Below is a small trained network, with its code and all its weights. Each question gives an input and a class and asks what happens when units are switched off, that is, made to give their printed mean instead of their output.

import numpy as np


def w(rows, s, z=0):
    codes = np.array(rows[::2]) - 128.0
    scale = np.full(codes.shape[1], s)
    scale[-1] = z or s
    return codes * scale


def f(y):
    return y / 2 * (1 + np.tanh(0.7978845608 * (y + 0.044715 * y**3)))


def log_softmax(a):
    a = a - a.max(-1, keepdims=True)
    return a - np.log(np.exp(a).sum(-1, keepdims=True))


def net(x, mask):
    res = np.array(x, float).reshape(1, 4) / 4 @ E
    y = f(res @ A[0][:, :-1].T + A[0][:, -1])
    res = res + np.where(mask, y, B[0][:, -1]) @ B[0][:, :-1]
    return log_softmax(res[-1] @ U[:, :-1].T + U[:, -1])


A, B = {}, {}
E = w([
[110,148,110,137,131,52,169,104],'x0',
[81,115,99,254,164,150,169,163],'x1',
[63,188,167,124,73,144,163,138],'x2',
[129,108,70,72,96,154,166,140],'x3',
],0.017)
A[0] = w([
[84,192,197,122,91,142,175,171,4],'neuron 0',
[168,135,137,127,124,250,69,108,104],'neuron 1',
[165,153,112,74,62,66,38,121,39],'neuron 2',
[170,245,65,156,90,48,196,19,121],'neuron 3',
[203,189,139,106,120,117,94,75,72],'neuron 4',
[69,61,94,94,107,131,197,218,83],'neuron 5',
[140,142,107,73,118,156,176,147,31],'neuron 6',
[49,216,168,83,72,114,189,129,69],'neuron 7',
[121,191,157,54,106,116,86,131,131],'neuron 8',
[195,153,108,34,59,124,148,113,38],'neuron 9',
[123,64,56,27,54,139,162,134,82],'neuron 10',
[119,61,66,112,165,17,105,93,104],'neuron 11',
[95,243,255,141,220,106,18,76,74],'neuron 12',
],0.0092,0.004)
B[0] = w([
[235,82,73,141,182,139,124,180,200],'neuron 0',
[120,180,233,72,63,194,229,254,205],'neuron 1',
[87,176,98,203,221,132,178,192,232],'neuron 2',
[54,133,235,105,23,217,138,229,238],'neuron 3',
[124,121,52,184,152,59,117,202,201],'neuron 4',
[64,97,111,178,67,59,28,52,198],'neuron 5',
[116,108,140,172,51,97,93,111,167],'neuron 6',
[237,70,85,61,206,135,153,194,248],'neuron 7',
[41,120,73,157,148,143,163,134,227],'neuron 8',
[89,107,79,171,129,166,183,79,249],'neuron 9',
[107,36,165,152,93,33,33,96,253],'neuron 10',
[171,106,81,46,68,213,126,247,220],'neuron 11',
[97,73,162,156,97,22,33,117,251],'neuron 12',
],0.0085,0.011)
U = w([
[83,185,51,219,151,152,180,144,133],'0',
[249,92,103,63,153,149,135,161,176],'1',
[119,114,148,127,77,86,86,94,87],'2',
[108,186,176,67,61,174,170,175,76],'3',
[119,135,139,78,141,148,135,126,253],'4',
[218,161,129,114,127,122,174,50,64],'5',
],0.014,0.0063)

Each question gives the input, the list of numbers given to net, and the class t.
The units are the neurons (one row each of A and B). Each row of codes is followed by its name. A weight is (code - 128) times the scale printed after its matrix; where a second scale follows, it is the last column's (A, B and U).
mask holds one flag per neuron, in row order. A switched-off neuron (its flag False) gives its mean, the last column of its row in B, instead of its output. The means were averaged over made-up inputs and are rounded, as every weight is.
A unit's drop is (log p(t) with every unit on - log p(t) with that unit switched off) / (log p(t) with every unit on - log p(t) with every unit switched off).
The circuit of an input: a set's keep is (log p(t) with only the set's units on - log p(t) with every unit switched off) / (log p(t) with every unit on - log p(t) with every unit switched off). Starting from the 12 units with the biggest drops (on a tie, the unit counted first), units are removed one at a time, each time the one whose removal leaves the highest keep (on an exact tie, the one counted first), for as long as the keep stays at least 0.8.
units of the circuit, in order: the units of the circuit, biggest drop first
k most important neurons: the k neurons with the biggest drops, biggest first
drop when u is switched off: that unit's drop, to one decimal
input [6,3,2,1], class 3: units of the circuit, in order => (neuron 3)
input [-7,-7,3,-3], class 0: 2 most important neurons => (neuron 2; neuron 8)
input [8,-8,-7,0], class 0: 2 most important neurons => (neuron 2; neuron 4)
input [4,-5,1,-4], class 0: units of the circuit, in order => (neuron 2; neuron 8)
input [7,-7,7,4], class 0: 2 most important neurons => (neuron 8; neuron 9)
input [1,6,8,-1], class 1: units of the circuit, in order => (neuron 7; neuron 0)
input [8,4,-7,3], class 3: 2 most important neurons => (neuron 3; neuron 7)
input [-6,4,2,3], class 3: 2 most important neurons => (neuron 1; neuron 2)
input [-2,-8,-6,1], class 0: units of the circuit, in order => (neuron 2; neuron 9)
input [3,0,-6,8], class 2: 2 most important neurons => (neuron 10; neuron 7)
input [7,0,-2,6], class 3: 3 most important neurons => (neuron 3; neuron 11; neuron 12)
input [2,7,8,4], class 1: 2 most important neurons => (neuron 7; neuron 0)
input [3,3,3,3], class 4: 2 most important neurons => (neuron 2; neuron 1)
input [2,4,-5,-7], class 2: units of the circuit, in order => (neuron 12)
input [3,-2,8,8], class 1: 3 most important neurons => (neuron 7; neuron 0; neuron 12)
input [6,-6,-1,-3], class 0: 2 most important neurons => (neuron 2; neuron 4)
input [6,-3,4,8], class 2: 2 most important neurons => (neuron 10; neuron 5)
input [-4,6,7,2], class 1: drop when neuron 9 is switched off => 0.1
input [-6,2,-3,1], class 3: drop when neuron 0 is switched off => 0.1
input [6,1,-6,8], class 2: drop when neuron 10 is switched off => 0.5
input [-8,7,4,2], class 3: units of the circuit, in order => (neuron 1)
